Below are the code and all the weights of a small trained network. Each question names an input and a class and asks about switching units off, where a switched-off unit gives its printed mean instead of its output.

import numpy as np


def w(rows, s, z=0):
    codes = np.array(rows[::2]) - 128.0
    scale = np.full(codes.shape[1], s)
    scale[-1] = z or s
    return codes * scale


def norm(h):
    return h / np.sqrt((h * h).mean(-1, keepdims=True) + 1e-5)


def f(y):
    return np.maximum(y, 0)


def log_softmax(a):
    a = a - a.max(-1, keepdims=True)
    return a - np.log(np.exp(a).sum(-1, keepdims=True))


def net(x, mask):
    res = np.array(x, float).reshape(1, 5) / 4 @ E
    u = 0
    for l in range(2):
        y = f(norm(res) @ A[l][:, :-1].T + A[l][:, -1])
        res = res + np.where(mask[u : u + 11], y, B[l][:, -1]) @ B[l][:, :-1]
        u += 11
    return log_softmax(norm(res)[-1] @ U[:, :-1].T + U[:, -1])


A, B = {}, {}
E = w([
[134,136,107,163,42,158,133,178,162,149,220,95],'x0',
[180,174,169,146,97,118,12,160,63,90,125,139],'x1',
[127,136,140,117,133,127,132,147,135,131,123,123],'x2',
[53,189,168,88,11,153,104,52,161,160,109,171],'x3',
[119,168,85,106,140,97,122,167,169,94,157,253],'x4',
],0.0032)
A[0] = w([
[167,140,100,161,46,153,158,179,151,131,236,109,45],'L0N0',
[112,112,117,130,147,139,170,137,178,160,128,125,6],'L0N1',
[116,109,54,148,168,152,237,129,158,119,109,95,78],'L0N2',
[214,200,179,140,90,138,3,138,108,112,143,179,42],'L0N3',
[116,164,49,103,87,89,115,159,158,120,134,210,80],'L0N4',
[146,106,65,102,143,97,125,185,122,63,157,187,108],'L0N5',
[167,69,135,159,132,152,125,101,100,158,115,40,84],'L0N6',
[120,170,67,101,143,123,109,155,174,66,137,200,8],'L0N7',
[101,170,197,115,100,146,57,108,162,134,121,184,116],'L0N8',
[127,151,190,104,201,79,132,71,112,75,91,130,69],'L0N9',
[155,105,146,181,131,110,62,195,77,73,123,132,102],'L0N10',
],0.0041,0.0026)
B[0] = w([
[43,48,77,185,200,172,15,191,191,198,11,164,225],'L0N0',
[94,138,105,100,116,84,68,93,115,87,145,79,157],'L0N1',
[102,166,96,69,97,85,96,121,104,80,188,122,239],'L0N2',
[11,140,85,62,160,74,133,114,64,96,161,38,255],'L0N3',
[159,168,233,166,183,157,124,51,147,176,184,120,228],'L0N4',
[168,111,249,162,144,131,158,138,132,132,165,143,222],'L0N5',
[142,180,202,180,105,146,142,135,140,93,161,161,219],'L0N6',
[131,127,238,154,163,121,143,54,126,127,151,152,194],'L0N7',
[253,131,63,143,101,135,191,170,139,98,115,132,237],'L0N8',
[86,80,99,181,145,156,65,172,142,190,107,157,208],'L0N9',
[85,169,76,59,112,101,156,135,124,96,153,105,234],'L0N10',
],0.0041,0.0033)
A[1] = w([
[184,120,154,127,125,137,60,95,119,94,56,128,112],'L1N0',
[40,72,86,56,163,110,242,51,240,160,192,138,92],'L1N1',
[242,127,102,139,130,78,172,150,131,80,157,120,4],'L1N2',
[151,112,100,172,174,123,149,107,83,125,98,130,103],'L1N3',
[94,166,149,45,68,136,169,72,151,150,68,170,74],'L1N4',
[150,120,238,169,97,199,124,144,84,121,101,33,80],'L1N5',
[100,79,225,171,109,148,162,69,130,141,104,5,32],'L1N6',
[217,85,120,137,199,82,131,242,128,71,188,113,127],'L1N7',
[111,199,146,85,3,146,89,73,171,146,111,131,117],'L1N8',
[107,120,141,74,205,68,93,98,88,116,56,173,56],'L1N9',
[129,73,138,92,197,117,118,82,113,132,5,200,52],'L1N10',
],0.0039,0.002)
B[1] = w([
[92,125,102,123,122,103,169,185,154,134,203,127,158],'L1N0',
[87,205,132,90,118,64,50,157,3,56,136,62,254],'L1N1',
[150,67,160,111,85,166,164,135,125,124,52,141,148],'L1N2',
[117,158,128,90,63,151,138,158,170,164,110,152,154],'L1N3',
[232,56,110,141,119,140,158,163,109,114,110,100,197],'L1N4',
[101,137,175,86,196,79,145,95,189,126,168,236,187],'L1N5',
[143,217,197,141,186,101,96,100,142,111,195,240,189],'L1N6',
[180,128,93,92,26,162,196,25,131,159,48,146,242],'L1N7',
[207,35,85,121,194,119,218,147,107,117,70,119,216],'L1N8',
[81,95,107,157,54,160,87,148,200,165,168,64,193],'L1N9',
[69,135,96,222,93,218,59,203,187,193,155,99,185],'L1N10',
],0.004,0.0045)
U = w([
[63,173,98,56,117,52,84,123,27,59,159,41,202],'0',
[154,160,254,163,190,113,148,67,173,141,193,213,188],'1',
[50,69,77,212,121,196,42,188,214,223,98,107,107],'2',
[236,65,80,98,74,150,235,100,120,134,38,127,4],'3',
],0.01,0.0011)

Each question gives the input, the list of numbers given to net, and the class t.
The units are the neurons (one row each of A and B). Each row of codes is followed by its name. A weight is (code - 128) times the scale printed after its matrix; where a second scale follows, it is the last column's (A, B and U).
mask holds one flag per neuron, layer by layer. A switched-off neuron (its flag False) gives its mean, the last column of its row in B, instead of its output. The means were averaged over made-up inputs and are rounded, as every weight is.
A unit's drop is (log p(t) with every unit on - log p(t) with that unit switched off) / (log p(t) with every unit on - log p(t) with every unit switched off).
The circuit of an input: a set's keep is (log p(t) with only the set's units on - log p(t) with every unit switched off) / (log p(t) with every unit on - log p(t) with every unit switched off). Starting from the 12 units with the biggest drops (on a tie, the unit counted first), units are removed one at a time, each time the one whose removal leaves the highest keep (on an exact tie, the one counted first), for as long as the keep stays at least 0.8.
circuit, biggest first: the units of the circuit, biggest drop first
unit that matters most: the unit with the biggest drop
k most important neurons: the k neurons with the biggest drops, biggest first
k most important neurons of layer l: the k neurons of layer l with the biggest drops, biggest first
drop of u: that unit's drop, to one decimal
input [2,-4,2,-2,3], class 0: unit that matters most -> L1N1
input [1,-1,2,-3,-1], class 3: 2 most important neurons -> (L0N3, L1N7)
input [-8,-1,4,-1,-8], class 1: 4 most important neurons -> (L1N6, L0N6, L0N0, L1N5)
input [1,3,6,-3,4], class 1: 4 most important neurons -> (L0N5, L1N1, L0N4, L0N7)
input [-8,-6,-8,-7,5], class 2: 2 most important neurons -> (L1N10, L0N8)
input [-1,4,-3,6,-2], class 3: 3 most important neurons -> (L0N8, L1N8, L1N1)
input [-5,-7,0,-6,-4], class 0: 2 most important neurons of layer 0 -> (L0N8, L0N2)
input [-4,0,-2,4,1], class 2: 2 most important neurons -> (L1N10, L0N9)
input [7,2,8,-8,-1], class 3: 3 most important neurons -> (L1N7, L0N9, L1N10)
input [-2,-5,0,8,-5], class 3: 2 most important neurons of layer 1 -> (L1N8, L1N4)
input [3,-7,6,0,-7], class 0: 2 most important neurons -> (L1N1, L0N2)
input [-8,-5,1,8,-5], class 2: 3 most important neurons -> (L1N10, L0N9, L1N7)
input [5,1,1,-5,4], class 2: 2 most important neurons -> (L0N0, L0N8)
input [-5,2,-3,-2,-6], class 1: unit that matters most -> L0N6
input [0,-4,-6,6,5], class 3: 3 most important neurons of layer 0 -> (L0N3, L0N8, L0N5)
input [4,-3,-1,8,-6], class 3: 2 most important neurons -> (L1N8, L0N4)
input [6,-5,3,8,-4], class 3: 2 most important neurons -> (L1N8, L0N3)
input [3,3,-3,3,5], class 1: 2 most important neurons of layer 0 -> (L0N4, L0N8)
input [-1,1,8,2,3], class 1: 2 most important neurons of layer 0 -> (L0N4, L0N7)
input [7,-6,-4,3,-7], class 1: circuit, biggest first -> (L1N6)
input [7,4,7,-5,-8], class 1: 2 most important neurons -> (L1N5, L0N6)
input [-8,3,1,-4,-6], class 2: 2 most important neurons -> (L0N9, L1N10)
input [4,-7,5,-7,6], class 0: 4 most important neurons -> (L1N1, L0N2, L0N8, L1N8)
input [-8,-5,-4,-4,-8], class 1: 2 most important neurons of layer 0 -> (L0N6, L0N0)
input [-3,-8,5,3,-4], class 0: drop of L1N1 -> 0.2
input [-5,0,3,0,2], class 2: drop of L1N2 -> 0.0
input [5,-3,-7,-8,3], class 3: unit that matters most -> L1N7
input [-4,-8,-2,3,2], class 0: drop of L1N1 -> 0.4
input [4,-1,-2,-1,-1], class 2: drop of L0N0 -> 0.9
